Below are the code and all the weights of a small trained network. Each question names an input and a class and asks about switching units off, where a switched-off unit gives its printed mean instead of its output.

import numpy as np


def w(rows, s, z=0):
    codes = np.array(rows[::2]) - 128.0
    scale = np.full(codes.shape[1], s)
    scale[-1] = z or s
    return codes * scale


def f(y):
    return y / 2 * (1 + np.tanh(0.7978845608 * (y + 0.044715 * y**3)))


def log_softmax(a):
    a = a - a.max(-1, keepdims=True)
    return a - np.log(np.exp(a).sum(-1, keepdims=True))


def net(x, mask):
    res = np.array(x, float).reshape(1, 8) / 4 @ E
    y = f(res @ A[0][:, :-1].T + A[0][:, -1])
    res = res + np.where(mask, y, B[0][:, -1]) @ B[0][:, :-1]
    return log_softmax(res[-1] @ U[:, :-1].T + U[:, -1])


A, B = {}, {}
E = w([
[130,127,129,125,127,128,124,128],'x0',
[134,163,45,98,191,188,122,110],'x1',
[124,136,130,131,126,129,133,128],'x2',
[38,142,171,89,114,143,7,174],'x3',
[153,87,37,139,84,141,123,186],'x4',
[134,124,128,123,130,125,124,130],'x5',
[102,69,122,89,160,176,199,188],'x6',
[88,113,111,126,76,185,123,97],'x7',
],0.013)
A[0] = w([
[148,142,50,159,104,138,87,216,141],'N1',
[191,182,159,155,213,96,117,244,92],'N2',
[93,101,123,105,190,175,164,174,42],'N3',
[160,167,88,172,120,97,49,95,57],'N4',
[108,72,155,122,149,124,150,187,81],'N5',
[82,189,187,70,194,143,145,63,99],'N6',
[134,232,62,48,205,185,130,125,2],'N7',
[40,200,143,75,120,133,14,254,23],'N8',
],0.0098,0.0041)
B[0] = w([
[181,47,226,154,106,183,27,156,178],'N1',
[48,152,154,148,93,255,149,98,171],'N2',
[57,68,101,193,246,27,168,69,164],'N3',
[40,101,62,101,185,83,71,39,178],'N4',
[94,162,90,99,116,57,53,83,159],'N5',
[182,31,216,160,204,157,102,140,188],'N6',
[107,142,196,6,8,87,197,171,186],'N7',
[191,200,50,129,169,132,167,195,249],'N8',
],0.0092,0.016)
U = w([
[180,59,184,106,115,173,85,112,97],'0',
[37,117,72,95,141,55,98,59,45],'1',
[140,165,184,57,12,45,140,145,203],'2',
[255,204,67,125,133,133,206,101,61],'3',
[68,139,137,129,96,243,129,83,253],'4',
],0.0095,0.0054)

Each question gives the input, the list of numbers given to net, and the class t.
The units are the neurons (one row each of A and B). Each row of codes is followed by its name. A weight is (code - 128) times the scale printed after its matrix; where a second scale follows, it is the last column's (A, B and U).
mask holds one flag per neuron, in row order. A switched-off neuron (its flag False) gives its mean, the last column of its row in B, instead of its output. The means were averaged over made-up inputs and are rounded, as every weight is.
A unit's drop is (log p(t) with every unit on - log p(t) with that unit switched off) / (log p(t) with every unit on - log p(t) with every unit switched off).
The circuit of an input: a set's keep is (log p(t) with only the set's units on - log p(t) with every unit switched off) / (log p(t) with every unit on - log p(t) with every unit switched off). Starting from all 8 units, units are removed one at a time, each time the one whose removal leaves the highest keep (on an exact tie, the one counted first), for as long as the keep stays at least 0.8.
circuit, biggest first: the units of the circuit, biggest drop first
most important unit: the unit with the biggest drop
k most important neurons: the k neurons with the biggest drops, biggest first
drop of u: that unit's drop, to one decimal
input [8,2,5,5,-4,-2,-1,-7], class 4: most important unit	N2
input [-3,3,-1,0,5,-1,8,-7], class 1: 3 most important neurons	[N3; N5; N6]
input [3,-7,7,-5,8,-6,-8,1], class 0: 3 most important neurons	[N1; N7; N3]
input [2,4,-8,-6,-1,2,-1,-7], class 4: 2 most important neurons	[N2; N8]
input [1,2,-5,3,2,-8,-1,-1], class 3: 4 most important neurons	[N8; N6; N2; N7]
input [4,5,-7,-4,-5,1,8,-8], class 1: 2 most important neurons	[N3; N5]
input [6,7,-1,0,5,5,4,-7], class 2: 2 most important neurons	[N7; N6]
input [-8,-1,-6,-7,-8,5,-7,1], class 0: 2 most important neurons	[N6; N8]
input [0,-4,1,-4,-8,5,-7,0], class 0: 3 most important neurons	[N6; N8; N3]
input [-1,5,3,-8,5,2,8,-4], class 1: circuit, biggest first	[N3; N8]
input [-5,4,-1,8,-7,5,-3,0], class 3: 2 most important neurons	[N8; N1]
input [0,7,3,4,-7,3,-4,2], class 0: 3 most important neurons	[N6; N5; N4]
input [-3,7,7,7,8,5,6,8], class 0: 2 most important neurons	[N1; N3]
input [-8,-5,-8,1,-3,5,5,5], class 1: 3 most important neurons	[N7; N5; N1]
input [-8,4,-4,-4,1,3,-4,-5], class 4: most important unit	N8
input [3,-4,7,-4,2,2,-5,-8], class 4: circuit, biggest first	[N2; N8]
input [5,-5,-3,-5,-6,6,-7,-3], class 1: drop of N1	0.4
input [-7,4,1,7,-3,-8,-6,-5], class 3: drop of N8	1.8
input [7,0,-4,1,0,8,6,-7], class 4: drop of N3	-0.8
input [-5,6,4,3,7,-6,4,7], class 0: most important unit	N1
